Here is a tiny trained network, its code and every weight. The questions are about switching its units off for an input and a class, where a switched-off unit gives its printed mean instead of its output.

import numpy as np


def w(rows, s, z=0):
    codes = np.array(rows[::2]) - 128.0
    scale = np.full(codes.shape[1], s)
    scale[-1] = z or s
    return codes * scale


def norm(h):
    return h / np.sqrt((h * h).mean(-1, keepdims=True) + 1e-5)


def f(y):
    return np.maximum(y, 0)


def log_softmax(a):
    a = a - a.max(-1, keepdims=True)
    return a - np.log(np.exp(a).sum(-1, keepdims=True))


def net(x, mask):
    res = np.array(x, float).reshape(1, 5) / 4 @ E
    u = 0
    for l in range(3):
        y = f(norm(res) @ A[l][:, :-1].T + A[l][:, -1])
        res = res + np.where(mask[u : u + 7], y, B[l][:, -1]) @ B[l][:, :-1]
        u += 7
    return log_softmax(norm(res)[-1] @ U[:, :-1].T + U[:, -1])


A, B = {}, {}
E = w([
[255,80,121,107,171],'x0',
[132,161,174,111,129],'x1',
[120,145,120,134,110],'x2',
[151,75,178,89,112],'x3',
[127,111,116,91,158],'x4',
],0.0065)
A[0] = w([
[112,133,203,38,25,181],'L0N0',
[179,85,30,142,42,78],'L0N1',
[254,76,170,73,101,166],'L0N2',
[88,180,123,148,106,78],'L0N3',
[51,20,98,178,111,186],'L0N4',
[158,97,61,201,190,208],'L0N5',
[112,248,134,151,225,248],'L0N6',
],0.0064,0.0016)
B[0] = w([
[149,172,128,125,208,208],'L0N0',
[133,160,142,147,169,176],'L0N1',
[77,163,95,120,50,253],'L0N2',
[198,99,184,115,116,182],'L0N3',
[141,142,89,1,65,189],'L0N4',
[116,126,96,157,141,208],'L0N5',
[151,61,134,93,31,228],'L0N6',
],0.0073,0.0053)
A[1] = w([
[225,62,156,89,86,160],'L1N0',
[170,162,104,145,184,5],'L1N1',
[55,98,253,123,140,200],'L1N2',
[101,62,64,193,70,49],'L1N3',
[175,116,133,196,239,104],'L1N4',
[242,173,150,103,122,107],'L1N5',
[189,113,69,169,136,202],'L1N6',
],0.0066,0.0015)
B[1] = w([
[93,98,139,106,88,253],'L1N0',
[237,93,125,83,150,144],'L1N1',
[255,250,86,149,188,195],'L1N2',
[185,100,152,193,192,200],'L1N3',
[181,247,2,73,179,147],'L1N4',
[67,103,127,128,80,216],'L1N5',
[93,212,49,200,154,215],'L1N6',
],0.0057,0.0043)
A[2] = w([
[98,31,224,192,133,64],'L2N0',
[97,117,2,151,90,249],'L2N1',
[167,79,135,101,149,51],'L2N2',
[158,72,98,83,129,88],'L2N3',
[89,199,195,143,181,146],'L2N4',
[90,167,72,109,27,188],'L2N5',
[122,98,227,94,128,144],'L2N6',
],0.007,0.0016)
B[2] = w([
[165,83,201,111,102,130],'L2N0',
[67,33,225,203,217,233],'L2N1',
[58,136,72,177,145,132],'L2N2',
[91,211,162,222,68,154],'L2N3',
[196,190,116,74,253,151],'L2N4',
[115,78,191,82,57,254],'L2N5',
[133,223,147,114,243,146],'L2N6',
],0.0045,0.0082)
U = w([
[45,37,120,164,73,35],'0',
[117,196,133,17,44,125],'1',
[158,254,54,170,250,254],'2',
],0.0075,0.00076)

Each question gives the input, the list of numbers given to net, and the class t.
The units are the neurons (one row each of A and B). Each row of codes is followed by its name. A weight is (code - 128) times the scale printed after its matrix; where a second scale follows, it is the last column's (A, B and U).
mask holds one flag per neuron, layer by layer. A switched-off neuron (its flag False) gives its mean, the last column of its row in B, instead of its output. The means were averaged over made-up inputs and are rounded, as every weight is.
A unit's drop is (log p(t) with every unit on - log p(t) with that unit switched off) / (log p(t) with every unit on - log p(t) with every unit switched off).
The circuit of an input: a set's keep is (log p(t) with only the set's units on - log p(t) with every unit switched off) / (log p(t) with every unit on - log p(t) with every unit switched off). Starting from the 12 units with the biggest drops (on a tie, the unit counted first), units are removed one at a time, each time the one whose removal leaves the highest keep (on an exact tie, the one counted first), for as long as the keep stays at least 0.8.
units of the circuit, in order: the units of the circuit, biggest drop first
top k neurons: the k neurons with the biggest drops, biggest first
top k neurons in layer l: the k neurons of layer l with the biggest drops, biggest first
drop of u: that unit's drop, to one decimal
input [-1,-3,-1,2,-2], class 1: units of the circuit, in order => L0N4
input [6,2,-5,-6,-5], class 0: units of the circuit, in order => L1N2, L1N5
input [-5,1,6,6,-7], class 2: top 2 neurons => L0N0, L0N6
input [0,3,5,8,0], class 2: top 2 neurons => L0N0, L0N6
input [-7,1,-8,4,5], class 2: units of the circuit, in order => L0N2, L1N2
input [8,4,0,-8,5], class 0: top 2 neurons in layer 0 => L0N6, L0N0
input [0,-3,-3,-8,1], class 0: top 3 neurons => L0N6, L0N0, L1N2
input [4,1,0,-8,-4], class 0: top 3 neurons => L0N6, L0N0, L1N2
input [-4,5,-3,1,-8], class 2: top 2 neurons in layer 2 => L2N5, L2N4
input [-7,6,6,3,-3], class 2: drop of L0N0 => 0.3
input [-1,1,4,2,0], class 2: drop of L0N0 => 0.2
input [-7,-7,-1,6,5], class 1: drop of L2N5 => 0.0
input [-2,-8,0,8,6], class 1: top 2 neurons in layer 0 => L0N4, L0N5
input [0,-2,3,-7,7], class 0: top neuron => L0N6
